Here is a tiny trained network, its code and every weight. The questions are about switching its units off for an input and a class, where a switched-off unit gives its printed mean instead of its output.

import numpy as np


def w(rows, s, z=0):
    codes = np.array(rows[::2]) - 128.0
    scale = np.full(codes.shape[1], s)
    scale[-1] = z or s
    return codes * scale


def norm(h):
    return h / np.sqrt((h * h).mean(-1, keepdims=True) + 1e-5)


def f(y):
    return y / 2 * (1 + np.tanh(0.7978845608 * (y + 0.044715 * y**3)))


def log_softmax(a):
    a = a - a.max(-1, keepdims=True)
    return a - np.log(np.exp(a).sum(-1, keepdims=True))


def net(x, mask):
    res = np.array(x, float).reshape(1, 5) / 4 @ E
    u = 0
    for l in range(4):
        y = f(norm(res) @ A[l][:, :-1].T + A[l][:, -1])
        res = res + np.where(mask[u : u + 3], y, B[l][:, -1]) @ B[l][:, :-1]
        u += 3
    return log_softmax(norm(res)[-1] @ U[:, :-1].T + U[:, -1])


A, B = {}, {}
E = w([
[132,165,139,185,90,101,138,130,105,153],'x0',
[150,128,117,112,50,140,102,183,254,101],'x1',
[89,126,130,112,111,157,124,123,122,143],'x2',
[57,128,249,88,175,22,154,64,184,144],'x3',
[144,63,142,59,97,82,31,126,56,147],'x4',
],0.0089)
A[0] = w([
[100,104,176,101,38,79,80,194,254,127,162],'L0N1',
[179,56,186,28,39,35,88,158,42,129,2],'L0N2',
[74,75,128,175,216,113,152,80,44,163,60],'L0N3',
],0.0062,0.0033)
B[0] = w([
[113,76,92,200,127,54,111,34,85,136,254],'L0N1',
[17,216,186,117,92,177,141,251,218,121,219],'L0N2',
[149,106,55,157,181,54,90,117,131,121,193],'L0N3',
],0.013,0.0062)
A[1] = w([
[119,111,62,193,138,120,141,98,198,80,84],'L1N1',
[107,149,160,160,153,152,255,106,149,131,137],'L1N2',
[86,153,92,123,166,131,114,129,114,101,3],'L1N3',
],0.0095,0.0034)
B[1] = w([
[122,163,51,106,119,162,73,118,166,191,253],'L1N1',
[107,172,174,7,154,130,100,137,180,56,204],'L1N2',
[142,106,127,127,125,87,115,143,99,153,133],'L1N3',
],0.015,0.0067)
A[2] = w([
[129,146,145,142,142,4,124,171,191,114,51],'L2N1',
[215,75,117,150,91,176,254,184,116,150,87],'L2N2',
[88,134,154,90,145,103,210,121,103,83,2],'L2N3',
],0.0072,0.0034)
B[2] = w([
[200,95,124,150,160,128,136,131,136,109,254],'L2N1',
[177,59,99,105,94,229,205,124,190,209,143],'L2N2',
[170,116,74,192,233,101,80,7,108,135,117],'L2N3',
],0.011,0.0032)
A[3] = w([
[130,124,156,118,124,73,60,73,155,111,2],'L3N1',
[139,130,111,117,220,112,198,145,51,114,130],'L3N2',
[205,116,97,133,56,254,157,171,102,142,58],'L3N3',
],0.01,0.001)
B[3] = w([
[167,137,164,134,188,124,164,76,3,89,241],'L3N1',
[21,107,28,170,93,87,94,139,183,113,182],'L3N2',
[156,78,179,163,226,123,206,66,137,82,254],'L3N3',
],0.011,0.0059)
U = w([
[107,62,40,181,99,32,2,121,110,167,11],'0',
[153,35,220,112,197,84,186,82,128,112,254],'1',
[79,217,242,12,70,141,33,246,227,137,173],'2',
],0.0079,0.00078)

Each question gives the input, the list of numbers given to net, and the class t.
The units are the neurons (one row each of A and B). Each row of codes is followed by its name. A weight is (code - 128) times the scale printed after its matrix; where a second scale follows, it is the last column's (A, B and U).
mask holds one flag per neuron, layer by layer. A switched-off neuron (its flag False) gives its mean, the last column of its row in B, instead of its output. The means were averaged over made-up inputs and are rounded, as every weight is.
A unit's drop is (log p(t) with every unit on - log p(t) with that unit switched off) / (log p(t) with every unit on - log p(t) with every unit switched off).
The circuit of an input: a set's keep is (log p(t) with only the set's units on - log p(t) with every unit switched off) / (log p(t) with every unit on - log p(t) with every unit switched off). Starting from all 12 units, units are removed one at a time, each time the one whose removal leaves the highest keep (on an exact tie, the one counted first), for as long as the keep stays at least 0.8.
units of the circuit, in order: the units of the circuit, biggest drop first
top k neurons: the k neurons with the biggest drops, biggest first
top k neurons in layer l: the k neurons of layer l with the biggest drops, biggest first
drop of u: that unit's drop, to one decimal
input [2,7,-6,-8,5], class 1: units of the circuit, in order : (L3N3; L0N3)
input [2,-4,-6,-3,-8], class 2: units of the circuit, in order : (L1N2)
input [-6,-5,5,4,1], class 0: units of the circuit, in order : (L0N3; L3N3)
input [7,-6,-7,-7,6], class 1: units of the circuit, in order : (L0N1; L3N3)
input [8,-7,-3,3,0], class 0: top 2 neurons : (L0N3; L3N2)
input [5,2,-8,-6,6], class 1: top 3 neurons : (L3N3; L1N2; L1N1)
input [-1,-7,-4,2,-6], class 0: top 3 neurons : (L0N3; L0N2; L3N2)
input [-8,3,6,-5,4], class 1: top 2 neurons : (L3N3; L1N2)
input [3,-5,6,-7,6], class 1: top 2 neurons : (L0N1; L3N3)
input [4,2,-6,-5,6], class 2: top 3 neurons : (L0N2; L3N1; L2N1)
input [-6,-4,1,-7,-2], class 1: top 2 neurons : (L3N3; L0N1)
input [-5,2,7,-3,-1], class 1: units of the circuit, in order : (L0N3; L3N3)
input [0,-5,6,-7,-8], class 2: top 3 neurons : (L1N2; L0N1; L3N1)
input [-8,6,7,1,3], class 0: units of the circuit, in order : (L0N1)
input [3,4,-8,0,-7], class 2: top 2 neurons : (L1N2; L0N3)
input [-8,8,0,3,-2], class 0: top 2 neurons : (L0N1; L1N1)
input [-1,-1,-8,-3,2], class 1: top 2 neurons : (L0N1; L1N2)
input [-3,-2,7,-1,-4], class 2: top 2 neurons : (L0N1; L1N2)
input [-6,-7,-4,5,2], class 0: top 2 neurons : (L3N2; L0N3)
input [-2,3,4,0,7], class 2: units of the circuit, in order : (L0N2)
input [-6,1,1,4,-6], class 2: top 2 neurons in layer 1 : (L1N1; L1N2)
input [-4,4,-8,-5,-7], class 2: top 2 neurons in layer 1 : (L1N1; L1N2)
input [0,-3,-7,2,8], class 2: drop of L0N2 : 1.1
input [-3,2,5,-2,5], class 2: drop of L0N2 : 0.6
input [7,3,2,-6,0], class 1: drop of L3N3 : 0.3
input [-8,-8,-5,1,-1], class 0: drop of L3N2 : 0.1
input [-1,-1,-3,-5,-2], class 1: units of the circuit, in order : (L3N3)
